Here is a tiny trained network, its code and every weight. The questions are about switching its units off for an input and a target symbol, where a switched-off unit gives its printed mean instead of its output.

import numpy as np


def w(rows, s, z=0):
    codes = np.array(rows[::2]) - 128.0
    scale = np.full(codes.shape[1], s)
    scale[-1] = z or s
    return codes * scale


def f(y):
    return np.maximum(y, 0)


def softmax(a):
    e = np.exp(a - a.max(-1, keepdims=True))
    return e / e.sum(-1, keepdims=True)


def log_softmax(a):
    a = a - a.max(-1, keepdims=True)
    return a - np.log(np.exp(a).sum(-1, keepdims=True))


def net(x, mask):
    ids = ['ΘΠΣΨαδεημτφω'.index(c) for c in x.split()]
    T = len(ids)
    res = E[ids] + P[:T]
    u = 0
    for l in range(2):
        q, k, v = (res @ M[l].T for M in (Q, K, V))
        z = softmax(np.where(np.tri(T) > 0, q @ k.T / 2**0.5, -1e9)) @ v
        res = res + np.where(mask[u], z, O[l][:, -1]) @ O[l][:, :-1]
        u += 1
        y = f(res @ A[l][:, :-1].T + A[l][:, -1])
        res = res + np.where(mask[u : u + 12], y, B[l][:, -1]) @ B[l][:, :-1]
        u += 12
    return log_softmax(res[-1] @ U[:, :-1].T + U[:, -1])


Q, K, V, O, A, B = {}, {}, {}, {}, {}, {}
E = w([
[89,35,161],'Θ',
[101,90,136],'Π',
[52,31,144],'Σ',
[115,160,187],'Ψ',
[135,147,190],'α',
[170,42,40],'δ',
[171,96,107],'ε',
[109,80,20],'η',
[72,201,228],'μ',
[52,143,48],'τ',
[242,187,126],'φ',
[199,254,53],'ω',
],0.0049)
P = w([
[220,109,206],'0',
[65,80,135],'1',
[253,158,163],'2',
[76,97,123],'3',
[246,158,176],'4',
[77,108,121],'5',
[236,162,172],'6',
[82,107,112],'7',
[235,177,175],'8',
[86,121,98],'9',
[235,160,181],'10',
[84,107,114],'11',
],0.0036)
Q[0] = w([
[35,164,47],'L0H0',
[216,6,115],'L0H0',
],0.013)
K[0] = w([
[57,25,212],'L0H0',
[49,248,49],'L0H0',
],0.011)
V[0] = w([
[90,193,217],'L0H0',
[246,138,103],'L0H0',
],0.011)
O[0] = w([
[75,185,238,3],'L0H0',
[254,59,157,151],'L0H0',
],0.0074,0.0012)
A[0] = w([
[121,138,128,71],'L0N0',
[111,254,57,171],'L0N1',
[134,80,121,248],'L0N2',
[80,99,222,139],'L0N3',
[138,159,102,5],'L0N4',
[117,44,192,104],'L0N5',
[185,177,54,20],'L0N6',
[182,139,61,229],'L0N7',
[77,185,51,232],'L0N8',
[66,122,177,186],'L0N9',
[177,198,186,8],'L0N10',
[26,13,48,79],'L0N11',
],0.0073,0.0014)
B[0] = w([
[137,124,124,128],'L0N0',
[180,197,110,160],'L0N1',
[166,98,119,236],'L0N2',
[97,161,184,180],'L0N3',
[116,154,127,129],'L0N4',
[162,85,139,188],'L0N5',
[130,153,206,160],'L0N6',
[191,136,105,225],'L0N7',
[194,150,144,187],'L0N8',
[83,146,121,177],'L0N9',
[187,83,97,144],'L0N10',
[111,114,2,252],'L0N11',
],0.021,0.0026)
Q[1] = w([
[177,2,169],'L1H0',
[96,169,112],'L1H0',
],0.0068)
K[1] = w([
[163,243,109],'L1H0',
[141,1,151],'L1H0',
],0.0038)
V[1] = w([
[58,105,129],'L1H0',
[103,5,135],'L1H0',
],0.012)
O[1] = w([
[134,27,121,3],'L1H0',
[2,14,187,172],'L1H0',
],0.0069,0.005)
A[1] = w([
[187,64,45,207],'L1N0',
[46,189,40,128],'L1N1',
[101,140,251,116],'L1N2',
[120,78,173,41],'L1N3',
[63,94,138,114],'L1N4',
[60,141,159,186],'L1N5',
[222,1,99,114],'L1N6',
[115,132,128,83],'L1N7',
[220,122,174,2],'L1N8',
[117,102,142,89],'L1N9',
[112,177,33,83],'L1N10',
[86,153,37,67],'L1N11',
],0.0083,0.0049)
B[1] = w([
[93,252,137,254],'L1N0',
[131,65,182,180],'L1N1',
[174,92,237,144],'L1N2',
[94,66,123,132],'L1N3',
[73,139,150,149],'L1N4',
[60,143,157,149],'L1N5',
[73,80,32,205],'L1N6',
[138,113,124,128],'L1N7',
[187,26,101,156],'L1N8',
[105,107,128,131],'L1N9',
[168,62,155,180],'L1N10',
[152,42,126,173],'L1N11',
],0.024,0.01)
U = w([
[221,148,113,164],'Θ',
[51,116,123,184],'Π',
[141,52,66,120],'Σ',
[114,156,192,99],'Ψ',
[80,253,90,181],'α',
[94,34,151,3],'δ',
[141,244,147,252],'ε',
[109,136,115,107],'η',
[105,152,165,88],'μ',
[89,133,40,35],'τ',
[163,62,153,101],'φ',
[127,179,189,227],'ω',
],0.0058,0.0039)

Each question gives the input, a string of symbols that net reads in full, and the target symbol t.
The units are the heads (2 rows each of Q, K, V and O) and the neurons (one row each of A and B). Each row of codes is followed by its name. A weight is (code - 128) times the scale printed after its matrix; where a second scale follows, it is the last column's (O, A, B and U).
mask holds one flag per unit, layer by layer, with each layer's heads first. A switched-off unit (its flag False) gives its mean, the last column of its rows in O or B, instead of its output. The means were averaged over made-up inputs and are rounded, as every weight is.
A unit's drop is (log p(t) with every unit on - log p(t) with that unit switched off) / (log p(t) with every unit on - log p(t) with every unit switched off).
The circuit of an input: a set's keep is (log p(t) with only the set's units on - log p(t) with every unit switched off) / (log p(t) with every unit on - log p(t) with every unit switched off). Starting from the 12 units with the biggest drops (on a tie, the unit counted first), units are removed one at a time, each time the one whose removal leaves the highest keep (on an exact tie, the one counted first), for as long as the keep stays at least 0.8.
circuit, biggest first: the units of the circuit, biggest drop first
top k neurons: the k neurons with the biggest drops, biggest first
top k neurons in layer l: the k neurons of layer l with the biggest drops, biggest first
drop when u is switched off: that unit's drop, to one decimal
input Θ Θ τ η, target Σ: circuit, biggest first -> L0N11, L1N11
input η α δ Σ δ, target τ: circuit, biggest first -> L1N6, L0H0, L1N1
input η Θ ω μ δ, target Θ: top 2 neurons -> L1N8, L0N1
input Ψ Θ η Θ δ Θ τ η Θ α η ε, target α: top neuron -> L1N0
input μ ω Θ, target Θ: top 2 neurons -> L0N11, L1N8
input Θ μ ω Σ η η τ ω η, target Θ: top 3 neurons -> L1N8, L0N1, L0N11
input η ω δ Σ Θ α ω Σ Θ Θ δ, target Θ: top 4 neurons -> L1N8, L0N11, L0N1, L0N7
input δ μ Π φ η δ η Θ ε ω, target Θ: top 3 neurons in layer 1 -> L1N8, L1N0, L1N6
input η μ η μ Θ Σ Θ μ Θ η ω τ, target φ: top 4 neurons in layer 1 -> L1N10, L1N1, L1N11, L1N6
input ω η μ Ψ, target ω: top 2 neurons -> L0N11, L1N6
input ε δ φ, target Σ: top 3 neurons -> L1N8, L1N6, L0N10
input Σ δ Π Θ ω Θ φ, target Θ: top 4 neurons in layer 0 -> L0N1, L0N7, L0N6, L0N11
input Σ ε α τ ω η Θ Θ τ Θ τ, target ε: top 3 neurons -> L1N6, L1N11, L1N1
input Ψ Ψ ω μ α Θ Θ η τ ω Θ, target Θ: top 4 neurons -> L1N8, L0N1, L0N11, L0N5
input Ψ Σ Θ Θ η Σ Θ Θ Σ Θ τ δ, target τ: top 2 neurons -> L1N0, L1N6
input Θ τ Θ δ η Θ φ, target Σ: top 4 neurons -> L1N8, L0N11, L1N6, L0N6
input η ω Θ Θ ε η Θ ω η, target Θ: top 3 neurons -> L1N8, L0N7, L0N11
input Θ α Θ Σ η Θ δ δ ω ω α, target Θ: top 2 neurons in layer 0 -> L0N1, L0N11
input Θ Θ Θ Θ, target Π: top 3 neurons in layer 0 -> L0N7, L0N1, L0N5
input Θ Θ Θ μ, target Ψ: top 4 neurons in layer 1 -> L1N2, L1N6, L1N0, L1N5
input Θ Σ ω δ Σ, target Θ: top 2 neurons in layer 0 -> L0N1, L0N11
input Π η Π, target α: top neuron in layer 0 -> L0N3
input Θ Θ Σ, target Π: top 2 neurons -> L0N7, L0N1
input Π τ Θ η, target Σ: top neuron in layer 0 -> L0N11
input δ Θ τ α δ η δ, target α: top 2 neurons in layer 1 -> L1N0, L1N11
input Θ Σ Θ Θ, target Π: drop when L1N8 is switched off -> 0.1
